W = [[128, 128, 129, 140, 128, 133, 131, 143, 129, 143, 128, 137, 129], [133, 128, 129, 138, 129, 129, 128, 130, 130, 130, 137, 141, 135], [128, 128, 129, 131, 129, 133, 128, 133, 129, 151, 128, 128, 135], [128, 128, 129, 128, 130, 130, 128, 129, 129, 133, 128, 131, 142]]
W[0,0] => 128
W[0,8] => 129
W[2,4] => 129
W[2] => [128, 128, 129, 131, 129, 133, 128, 133, 129, 151, 128, 128, 135]
W[0,2] => 129
W[0,1] => 128
W[2,5] => 133
W[2,2] => 129
W[3] => [128, 128, 129, 128, 130, 130, 128, 129, 129, 133, 128, 131, 142]
W[1,8] => 130
W[0,5] => 133
W[:, 10] => [128, 137, 128, 128]
W[3,11] => 131
W[0,7] => 143
W[3,10] => 128
W[0,3] => 140
W[:, 9] => [143, 130, 151, 133]
W[:, 12] => [129, 135, 135, 142]
W[:, 8] => [129, 130, 129, 129]
W[:, 6] => [131, 128, 128, 128]
W[3,0] => 128
W[0,6] => 131
W[2,8] => 129

M = [128 120 126 101 150 124 113 129 121 113 136]
M[0] => 128
M[-1] => 136
M[1] => 120
M[6] => 113

grid =
102  114  106  109  138  132  121  130  110  112  140  116  133  128  127
103  114  105  109  138  132  121  130  109  113  140  116  133  129  126
108  136  152  126  106  116  132  143  126  121  144  146  121  133  140
108  113  104  107  140  132  124  127  109  114  139  113  135  130  127
103  135  150  125  108  117  128  144  126  119  145  145  121  132  137
Rows and columns are counted from 0.
(0, 0) -> 102
(4, 13) -> 132
(1, 9) -> 113
(0, 12) -> 133
(2, 2) -> 152
(1, 5) -> 132
(4, 3) -> 125
(4, 4) -> 108
(3, 13) -> 130
(2, 5) -> 116
(1, 12) -> 133
(2, 10) -> 144
(3, 9) -> 114
(0, 2) -> 106
(2, 12) -> 121
(4, 12) -> 121
(1, 3) -> 109
(0, 10) -> 140
(4, 10) -> 145
(0, 8) -> 110

B =
[[128 153 127 128 131 127 126 128 145 125 129 130 106]
 [127 148 129 128 128 129 128 127 144 128 132 126 114]
 [125 112 135 128 115 125 127 124 109 142 130 117 141]]
B[0, 0]: 128
B[0, 5]: 127
B[2, 8]: 109
B[0, 3]: 128
B[:, 5]: [127, 129, 125]
B[:, 4]: [131, 128, 115]
B[0, 8]: 145
B[0, 12]: 106
B[0, 2]: 127
B[1]: [127, 148, 129, 128, 128, 129, 128, 127, 144, 128, 132, 126, 114]
B[2, 6]: 127
B[0, 9]: 125

m =
124	127	109	126	121	123	144	127	123	124	112	114	123	126
123	127	119	125	123	124	133	127	124	123	120	121	123	125
124	127	117	124	122	125	137	127	124	123	118	119	122	124
124	127	112	125	122	123	142	127	123	124	114	116	123	125
124	127	112	125	121	124	141	127	123	124	114	116	122	125
124	128	109	124	120	125	145	127	124	123	112	114	122	124
123	128	146	127	130	122	102	127	123	123	143	139	128	126
124	128	110	124	121	125	144	127	124	123	113	115	122	124
124	127	122	126	124	123	130	127	123	124	123	123	125	126
124	127	115	124	122	124	139	127	124	123	117	118	123	125
124	127	131	126	126	123	119	127	123	124	130	129	126	126
124	127	113	124	121	124	141	127	124	123	114	116	122	125
124	127	108	125	121	124	146	127	123	124	111	113	122	125
123	127	137	127	128	123	112	127	123	124	135	134	127	126
123	127	133	126	127	123	117	127	123	124	132	131	126	126
124	127	121	125	123	124	132	127	124	123	122	122	123	125
Indices start at 0.
(0, 0): 124
(12, 6): 146
(3, 3): 125
(2, 10): 118
(9, 11): 118
(11, 4): 121
(4, 8): 123
(8, 7): 127
(11, 9): 123
(6, 5): 122
(13, 12): 127
(8, 3): 126
(13, 5): 123
(8, 0): 124
(7, 0): 124
(13, 4): 128
(1, 4): 123
(9, 12): 123
(0, 5): 123
(8, 8): 123
(12, 9): 124
(14, 3): 126
(15, 13): 125
(8, 1): 127
(12, 12): 122
(2, 6): 137
(6, 10): 143
(4, 6): 141
(4, 9): 124
(8, 11): 123
(14, 6): 117
(8, 4): 124
(11, 1): 127
(0, 8): 123
(5, 10): 112
(11, 8): 124
(13, 2): 137
(5, 5): 125
(13, 6): 112

arr =
array([[127, 127, 126, 131, 125, 130, 132, 127, 129, 130, 127, 128, 125,
        127, 124],
       [133, 140, 141, 148, 144, 130, 146, 133, 131, 136, 138, 132, 144,
        148, 135],
       [129, 127, 137, 128, 130, 127, 123, 127, 127, 133, 132, 127, 136,
        130, 131],
       [128, 127, 126, 132, 128, 121, 132, 128, 124, 127, 127, 123, 130,
        129, 125],
       [128, 135, 150, 137, 142, 130, 133, 130, 131, 141, 151, 128, 150,
        146, 140]])
arr[0][-15]: 127
arr[:, -15]: [127, 133, 129, 128, 128]
arr[1][-7]: 131
arr[:, 13]: [127, 148, 130, 129, 146]
arr[1]: [133, 140, 141, 148, 144, 130, 146, 133, 131, 136, 138, 132, 144, 148, 135]
arr[-2][2]: 126
arr[-2][-15]: 128
arr[-3][14]: 131
arr[0][-5]: 127
arr[4][13]: 146
arr[:, 11]: [128, 132, 127, 123, 128]
arr[-1][7]: 130
arr[:, -3]: [125, 144, 136, 130, 150]
arr[-5][11]: 128
arr[:, 8]: [129, 131, 127, 124, 131]
arr[3][-5]: 127
arr[4][10]: 151
arr[-3]: [129, 127, 137, 128, 130, 127, 123, 127, 127, 133, 132, 127, 136, 130, 131]
arr[0][-9]: 132
arr[2][1]: 127
arr[0][-8]: 127
arr[-5][-10]: 130
arr[-3][-5]: 132
arr[3]: [128, 127, 126, 132, 128, 121, 132, 128, 124, 127, 127, 123, 130, 129, 125]
arr[1][-2]: 148
arr[-5][8]: 129
arr[-3][-9]: 123
arr[0][-3]: 125
arr[4][6]: 133
arr[1][0]: 133
arr[3][-8]: 128
arr[-2][-7]: 124
arr[-3][-8]: 127
arr[1][12]: 144
